Below are the code and all the weights of a small trained network. Each question names an input and a class and asks about switching units off, where a switched-off unit gives its printed mean instead of its output.

import numpy as np


def w(rows, s, z=0):
    codes = np.array(rows[::2]) - 128.0
    scale = np.full(codes.shape[1], s)
    scale[-1] = z or s
    return codes * scale


def f(y):
    return y / 2 * (1 + np.tanh(0.7978845608 * (y + 0.044715 * y**3)))


def log_softmax(a):
    a = a - a.max(-1, keepdims=True)
    return a - np.log(np.exp(a).sum(-1, keepdims=True))


def net(x, mask):
    res = np.array(x, float).reshape(1, 7) / 4 @ E
    y = f(res @ A[0][:, :-1].T + A[0][:, -1])
    res = res + np.where(mask, y, B[0][:, -1]) @ B[0][:, :-1]
    return log_softmax(res[-1] @ U[:, :-1].T + U[:, -1])


A, B = {}, {}
E = w([
[216,131,69,78,77,161,175,179],'x0',
[78,40,111,152,200,136,117,198],'x1',
[5,163,91,96,83,254,178,108],'x2',
[197,115,196,86,95,168,86,152],'x3',
[100,109,69,50,116,78,52,107],'x4',
[158,39,173,151,27,121,194,43],'x5',
[147,161,175,124,92,20,109,84],'x6',
],0.0066)
A[0] = w([
[122,123,74,119,183,161,112,180,143],'n0',
[117,162,128,85,82,116,107,101,154],'n1',
[142,137,99,136,144,11,113,118,197],'n2',
[176,75,141,110,85,115,143,134,149],'n3',
[159,143,180,134,143,99,99,146,183],'n4',
[148,46,139,122,107,125,131,115,253],'n5',
[169,129,123,113,68,138,142,130,168],'n6',
[140,128,91,164,178,67,136,112,168],'n7',
[151,161,108,106,94,158,133,106,67],'n8',
[152,111,149,157,192,96,83,128,77],'n9',
[75,132,125,184,112,194,193,89,211],'n10',
[154,151,201,175,177,128,83,139,166],'n11',
[71,170,111,86,120,97,87,81,173],'n12',
[96,8,133,148,122,135,132,91,198],'n13',
[104,128,67,107,178,159,122,174,183],'n14',
],0.011,0.0025)
B[0] = w([
[31,109,73,98,206,231,138,239,201],'n0',
[212,131,82,63,110,123,124,42,178],'n1',
[76,71,161,243,124,60,87,167,244],'n2',
[173,71,62,101,155,73,44,48,199],'n3',
[163,112,225,157,167,85,144,99,201],'n4',
[135,56,115,156,162,84,41,111,200],'n5',
[199,142,54,58,101,127,113,45,188],'n6',
[13,138,155,233,110,122,150,212,187],'n7',
[175,197,70,55,64,171,184,86,157],'n8',
[76,247,198,170,83,119,235,160,191],'n9',
[121,179,155,213,2,30,143,59,254],'n10',
[116,102,240,154,212,94,175,161,204],'n11',
[209,56,61,67,149,87,24,57,196],'n12',
[131,38,171,183,199,55,56,136,210],'n13',
[54,41,25,89,199,225,53,224,214],'n14',
],0.0068,0.0079)
U = w([
[173,62,95,94,158,90,54,85,183],'0',
[138,169,203,90,194,180,228,161,4],'1',
[58,95,58,114,194,254,116,232,106],'2',
[171,234,67,52,53,177,189,88,26],'3',
[97,138,188,245,107,72,157,135,232],'4',
],0.0097,0.0027)

Each question gives the input, the list of numbers given to net, and the class t.
The units are the neurons (one row each of A and B). Each row of codes is followed by its name. A weight is (code - 128) times the scale printed after its matrix; where a second scale follows, it is the last column's (A, B and U).
mask holds one flag per neuron, in row order. A switched-off neuron (its flag False) gives its mean, the last column of its row in B, instead of its output. The means were averaged over made-up inputs and are rounded, as every weight is.
A unit's drop is (log p(t) with every unit on - log p(t) with that unit switched off) / (log p(t) with every unit on - log p(t) with every unit switched off).
The circuit of an input: a set's keep is (log p(t) with only the set's units on - log p(t) with every unit switched off) / (log p(t) with every unit on - log p(t) with every unit switched off). Starting from the 12 units with the biggest drops (on a tie, the unit counted first), units are removed one at a time, each time the one whose removal leaves the highest keep (on an exact tie, the one counted first), for as long as the keep stays at least 0.8.
circuit, biggest first: the units of the circuit, biggest drop first
top k neurons: the k neurons with the biggest drops, biggest first
drop of u: that unit's drop, to one decimal
input [-3,7,-5,-6,-6,-6,2], class 2: circuit, biggest first : n0
input [7,8,-4,-5,-1,4,-2], class 2: circuit, biggest first : n10, n0
input [2,-5,2,-4,-8,-2,2], class 3: circuit, biggest first : n2, n13
input [-6,-4,7,0,3,5,4], class 0: top 3 neurons : n12, n13, n9
input [-8,-2,8,6,5,4,-5], class 0: top 2 neurons : n12, n13
input [0,7,5,8,1,4,-3], class 0: top 2 neurons : n13, n5
input [-2,-4,-2,-6,3,-8,2], class 2: top 2 neurons : n10, n14
input [5,-3,8,-5,-8,8,-4], class 3: top 3 neurons : n8, n6, n2
input [-6,-7,4,-5,-3,-7,2], class 0: top 2 neurons : n12, n9
input [-1,-3,5,-8,-2,-7,7], class 0: top 2 neurons : n12, n9
input [-4,-1,1,-3,2,3,6], class 0: top 3 neurons : n12, n9, n10
input [2,-1,4,6,-1,1,2], class 3: drop of n9 : 0.0
input [3,-5,-7,-5,-2,-4,-6], class 2: drop of n0 : 0.1
input [2,-1,-5,2,-7,5,-4], class 0: circuit, biggest first : n3
input [8,7,-2,6,3,1,-4], class 2: drop of n0 : 0.5
input [-4,-5,6,-4,0,-6,5], class 0: drop of n12 : 1.2
